Below are the code and all the weights of a small trained network. Each question names an input and a class and asks about switching units off, where a switched-off unit gives its printed mean instead of its output.

import numpy as np


def w(rows, s, z=0):
    codes = np.array(rows[::2]) - 128.0
    scale = np.full(codes.shape[1], s)
    scale[-1] = z or s
    return codes * scale


def norm(h):
    return h / np.sqrt((h * h).mean(-1, keepdims=True) + 1e-5)


def f(y):
    return np.maximum(y, 0)


def log_softmax(a):
    a = a - a.max(-1, keepdims=True)
    return a - np.log(np.exp(a).sum(-1, keepdims=True))


def net(x, mask):
    res = np.array(x, float).reshape(1, 3) / 4 @ E
    u = 0
    for l in range(4):
        y = f(norm(res) @ A[l][:, :-1].T + A[l][:, -1])
        res = res + np.where(mask[u : u + 6], y, B[l][:, -1]) @ B[l][:, :-1]
        u += 6
    return log_softmax(norm(res)[-1] @ U[:, :-1].T + U[:, -1])


A, B = {}, {}
E = w([
[166,59,142,97,168,135,140,193,100],'x0',
[95,10,96,105,73,162,121,103,107],'x1',
[236,132,166,129,86,137,112,142,159],'x2',
],0.011)
A[0] = w([
[71,125,63,128,214,79,102,93,161,1],'0.n1',
[156,100,88,99,74,157,107,76,114,82],'0.n2',
[134,206,168,169,157,107,162,136,179,133],'0.n3',
[96,197,39,205,97,2,119,26,247,22],'0.n4',
[60,173,148,196,194,99,151,138,75,19],'0.n5',
[168,103,139,50,161,150,190,113,105,105],'0.n6',
],0.0072,0.0059)
B[0] = w([
[2,177,208,197,102,97,81,163,110,174],'0.n1',
[155,102,109,104,143,145,76,138,181,178],'0.n2',
[150,112,168,134,164,154,90,129,27,255],'0.n3',
[180,192,44,97,149,233,156,132,123,235],'0.n4',
[168,135,80,128,140,89,36,17,108,205],'0.n5',
[134,173,83,195,168,126,58,143,189,185],'0.n6',
],0.011,0.0054)
A[1] = w([
[87,97,139,139,195,2,40,129,112,10],'1.n1',
[133,235,206,147,91,103,113,138,111,214],'1.n2',
[63,223,78,115,145,141,125,119,115,120],'1.n3',
[78,102,153,147,55,54,96,100,102,50],'1.n4',
[136,58,155,163,44,150,193,59,194,19],'1.n5',
[210,170,217,153,108,140,120,139,165,1],'1.n6',
],0.0083,0.001)
B[1] = w([
[162,107,45,89,141,151,175,174,195,250],'1.n1',
[114,111,107,135,107,171,158,90,2,230],'1.n2',
[97,151,146,194,115,108,172,102,173,254],'1.n3',
[217,128,109,102,135,128,138,202,137,164],'1.n4',
[170,144,84,136,122,115,58,214,122,174],'1.n5',
[119,74,240,191,100,130,115,95,135,231],'1.n6',
],0.0096,0.0059)
A[2] = w([
[180,1,178,104,34,71,30,168,218,23],'2.n1',
[2,156,145,89,247,88,185,83,61,55],'2.n2',
[155,84,121,173,191,104,116,225,246,47],'2.n3',
[31,79,148,102,219,137,194,154,163,4],'2.n4',
[140,203,63,156,128,92,213,140,77,114],'2.n5',
[202,72,135,126,159,174,138,164,87,115],'2.n6',
],0.0074,0.0025)
B[2] = w([
[110,193,51,90,111,89,117,128,252,253],'2.n1',
[185,189,148,183,150,82,101,153,185,192],'2.n2',
[50,81,143,99,108,171,100,153,38,233],'2.n3',
[130,70,192,147,176,135,169,157,137,162],'2.n4',
[151,77,135,73,140,100,132,120,253,205],'2.n5',
[141,208,170,152,107,22,118,172,97,237],'2.n6',
],0.011,0.0072)
A[3] = w([
[90,79,80,76,124,204,168,60,121,19],'3.n1',
[82,209,105,147,122,202,138,62,127,98],'3.n2',
[126,65,137,139,255,65,138,112,171,149],'3.n3',
[18,149,115,195,118,133,191,135,232,94],'3.n4',
[82,13,121,69,177,149,207,147,136,3],'3.n5',
[71,132,141,153,153,92,181,189,115,64],'3.n6',
],0.0098,0.0019)
B[3] = w([
[47,28,121,74,72,186,48,94,134,154],'3.n1',
[181,146,98,146,213,8,169,87,78,231],'3.n2',
[120,147,21,127,59,177,200,42,141,231],'3.n3',
[124,94,212,64,86,122,159,216,52,255],'3.n4',
[133,103,221,204,243,177,144,170,197,211],'3.n5',
[80,114,95,122,128,228,174,93,125,192],'3.n6',
],0.011,0.0063)
U = w([
[163,159,22,132,144,157,163,49,193,141],'0',
[146,136,188,153,65,126,150,100,196,29],'1',
[96,121,107,72,118,85,247,136,70,47],'2',
[72,45,124,153,189,205,199,157,167,134],'3',
[95,33,113,63,113,110,89,77,40,74],'4',
[189,184,143,186,193,55,145,86,95,255],'5',
[127,113,216,195,114,178,103,111,3,100],'6',
[89,93,82,60,99,105,61,200,190,174],'7',
],0.018,0.0044)

Each question gives the input, the list of numbers given to net, and the class t.
The units are the neurons (one row each of A and B). Each row of codes is followed by its name. A weight is (code - 128) times the scale printed after its matrix; where a second scale follows, it is the last column's (A, B and U).
mask holds one flag per neuron, layer by layer. A switched-off neuron (its flag False) gives its mean, the last column of its row in B, instead of its output. The means were averaged over made-up inputs and are rounded, as every weight is.
A unit's drop is (log p(t) with every unit on - log p(t) with that unit switched off) / (log p(t) with every unit on - log p(t) with every unit switched off).
The circuit of an input: a set's keep is (log p(t) with only the set's units on - log p(t) with every unit switched off) / (log p(t) with every unit on - log p(t) with every unit switched off). Starting from the 12 units with the biggest drops (on a tie, the unit counted first), units are removed one at a time, each time the one whose removal leaves the highest keep (on an exact tie, the one counted first), for as long as the keep stays at least 0.8.
units of the circuit, in order: the units of the circuit, biggest drop first
most important unit: the unit with the biggest drop
k most important neurons: the k neurons with the biggest drops, biggest first
k most important neurons of layer l: the k neurons of layer l with the biggest drops, biggest first
input [2,-3,8], class 6: most important unit => 1.n2
input [0,0,5], class 1: 2 most important neurons of layer 0 => 0.n1, 0.n3
input [8,-5,-2], class 3: 3 most important neurons => 1.n1, 2.n3, 0.n4
input [-8,8,-1], class 4: 2 most important neurons of layer 3 => 3.n1, 3.n2
input [5,-3,-5], class 3: units of the circuit, in order => 1.n1, 3.n5, 0.n4
input [-8,0,-3], class 5: 3 most important neurons => 3.n2, 1.n1, 1.n3
input [-4,5,-8], class 2: 2 most important neurons of layer 2 => 2.n2, 2.n3
input [3,-3,-7], class 0: 3 most important neurons => 3.n3, 0.n5, 2.n2
input [2,-1,-3], class 3: 2 most important neurons => 1.n1, 3.n5
input [-6,4,-1], class 4: 2 most important neurons of layer 2 => 2.n6, 2.n1
input [2,-5,-5], class 0: 2 most important neurons => 1.n1, 3.n3
input [-3,-2,5], class 6: 3 most important neurons => 2.n1, 1.n6, 0.n3
input [1,0,4], class 1: 3 most important neurons => 1.n6, 0.n1, 1.n1
input [4,-4,-8], class 0: units of the circuit, in order => 3.n3
input [1,-7,-7], class 0: 4 most important neurons => 3.n3, 1.n1, 2.n5, 2.n6
input [7,-4,-3], class 3: 2 most important neurons => 2.n3, 1.n1
input [-6,5,-8], class 2: 2 most important neurons => 3.n4, 2.n2
input [-4,2,-4], class 2: 3 most important neurons => 3.n4, 0.n3, 1.n3
input [-2,2,-5], class 2: 2 most important neurons of layer 3 => 3.n4, 3.n5
input [-8,1,5], class 5: units of the circuit, in order => 3.n2
input [-8,6,-5], class 4: 2 most important neurons of layer 3 => 3.n1, 3.n4
input [2,-8,-4], class 0: 2 most important neurons of layer 2 => 2.n5, 2.n6
